Here is a tiny trained network, its code and every weight. The questions are about switching its units off for an input and a class, where a switched-off unit gives its printed mean instead of its output.

import numpy as np


def w(rows, s, z=0):
    codes = np.array(rows[::2]) - 128.0
    scale = np.full(codes.shape[1], s)
    scale[-1] = z or s
    return codes * scale


def f(y):
    return np.maximum(y, 0)


def log_softmax(a):
    a = a - a.max(-1, keepdims=True)
    return a - np.log(np.exp(a).sum(-1, keepdims=True))


def net(x, mask):
    res = np.array(x, float).reshape(1, 3) / 4 @ E
    y = f(res @ A[0][:, :-1].T + A[0][:, -1])
    res = res + np.where(mask, y, B[0][:, -1]) @ B[0][:, :-1]
    return log_softmax(res[-1] @ U[:, :-1].T + U[:, -1])


A, B = {}, {}
E = w([
[181,145,81,187,208,188,227,65,18,105],'x0',
[203,147,199,165,186,255,87,3,233,212],'x1',
[84,182,253,29,207,155,208,195,160,64],'x2',
],0.0097)
A[0] = w([
[61,120,117,62,64,161,52,160,189,136,75],'n0',
[101,239,202,101,161,203,214,187,166,130,119],'n1',
[167,138,222,165,206,206,104,73,187,182,141],'n2',
[129,119,75,221,181,186,143,106,70,64,103],'n3',
[115,152,170,107,187,173,177,158,142,57,119],'n4',
[121,162,137,97,164,160,144,144,136,116,101],'n5',
[128,200,201,99,163,142,165,156,141,66,78],'n6',
[142,121,145,141,144,152,132,152,92,137,254],'n7',
[122,113,107,183,148,209,229,114,53,115,138],'n8',
[145,135,163,145,120,139,109,79,156,119,84],'n9',
[146,135,116,178,149,167,253,99,53,131,106],'n10',
[170,40,31,165,79,126,72,104,86,149,134],'n11',
[64,106,127,120,71,53,161,176,16,94,90],'n12',
[149,155,154,127,168,250,92,83,217,196,88],'n13',
[138,189,86,135,229,140,156,116,69,131,91],'n14',
[68,133,80,66,105,72,167,212,15,78,140],'n15',
[40,86,193,113,68,63,21,153,229,160,114],'n16',
[94,189,227,59,189,134,198,165,164,100,125],'n17',
[68,95,189,72,191,83,193,136,107,79,120],'n18',
[133,107,116,137,196,149,181,101,41,128,116],'n19',
[148,73,47,254,75,96,49,80,103,156,90],'n20',
[146,65,117,65,101,149,159,155,129,107,127],'n21',
],0.0088,0.017)
B[0] = w([
[118,144,128,65,106,181,121,145,141,134,173],'n0',
[156,109,110,148,97,127,141,90,92,154,223],'n1',
[94,124,92,140,177,94,95,99,157,86,250],'n2',
[101,146,164,97,108,157,162,127,133,135,189],'n3',
[166,107,149,152,111,141,106,104,102,156,194],'n4',
[139,109,120,136,120,139,138,130,121,140,153],'n5',
[136,77,122,131,89,165,128,110,100,147,180],'n6',
[123,169,179,190,141,8,114,169,161,142,247],'n7',
[93,147,161,90,120,128,127,154,136,131,209],'n8',
[129,122,116,130,143,150,117,133,125,109,147],'n9',
[95,146,161,94,104,170,126,142,167,139,198],'n10',
[173,94,144,142,120,118,112,95,84,157,223],'n11',
[78,73,80,135,167,163,83,105,170,102,203],'n12',
[73,99,71,140,146,157,84,111,158,82,223],'n13',
[92,135,143,87,94,178,138,140,131,130,171],'n14',
[88,146,82,151,166,123,91,96,151,93,241],'n15',
[75,168,203,80,109,159,161,153,141,156,230],'n16',
[163,111,128,151,88,137,122,99,104,167,234],'n17',
[132,88,132,168,124,134,114,126,77,156,193],'n18',
[101,158,137,74,111,149,130,169,138,137,185],'n19',
[157,67,127,157,80,159,143,102,87,169,224],'n20',
[114,124,128,127,148,121,113,120,104,133,148],'n21',
],0.014,0.018)
U = w([
[97,108,72,132,171,137,99,101,142,84,109],'0',
[173,88,130,143,101,143,121,101,91,151,115],'1',
[102,153,167,46,115,158,129,137,137,131,120],'2',
[141,167,165,169,149,7,113,140,141,129,245],'3',
[139,111,126,118,144,135,136,138,136,102,110],'4',
[138,142,123,135,156,129,157,138,129,103,107],'5',
[145,162,114,99,128,134,135,113,120,108,110],'6',
[150,151,119,113,136,128,151,139,130,118,105],'7',
],0.021,0.011)

Each question gives the input, the list of numbers given to net, and the class t.
The units are the neurons (one row each of A and B). Each row of codes is followed by its name. A weight is (code - 128) times the scale printed after its matrix; where a second scale follows, it is the last column's (A, B and U).
mask holds one flag per neuron, in row order. A switched-off neuron (its flag False) gives its mean, the last column of its row in B, instead of its output. The means were averaged over made-up inputs and are rounded, as every weight is.
A unit's drop is (log p(t) with every unit on - log p(t) with that unit switched off) / (log p(t) with every unit on - log p(t) with every unit switched off).
unit that matters most: the unit with the biggest drop
k most important neurons: the k neurons with the biggest drops, biggest first
drop of u: that unit's drop, to one decimal
input [1,3,-2], class 3: unit that matters most	n12
input [2,4,4], class 0: 4 most important neurons	[n2 n13 n20 n11]
input [2,-5,-5], class 0: 4 most important neurons	[n15 n12 n17 n1]
input [-5,3,5], class 1: 2 most important neurons	[n17 n1]
input [-1,2,4], class 1: 3 most important neurons	[n17 n1 n15]
input [1,-6,-5], class 0: 2 most important neurons	[n15 n12]
input [7,-3,6], class 2: 3 most important neurons	[n10 n8 n19]
input [-1,8,6], class 0: 2 most important neurons	[n2 n13]
input [8,6,5], class 2: 4 most important neurons	[n10 n8 n19 n14]
input [3,-3,1], class 3: 2 most important neurons	[n13 n16]
input [-7,-6,-6], class 2: 2 most important neurons	[n16 n2]
input [-4,8,-7], class 0: 2 most important neurons	[n13 n2]
input [3,-6,-6], class 0: 3 most important neurons	[n15 n12 n17]
input [2,-1,3], class 3: unit that matters most	n20
input [2,5,5], class 0: 2 most important neurons	[n2 n13]
input [-1,-3,2], class 3: 2 most important neurons	[n13 n2]
input [8,8,2], class 0: 3 most important neurons	[n2 n13 n16]
input [5,5,-5], class 0: drop of n13	1.2
input [1,-6,7], class 1: drop of n6	0.3
input [3,-2,1], class 3: unit that matters most	n16
input [-5,-4,6], class 1: drop of n17	0.1
input [4,-8,6], class 0: drop of n15	8.3
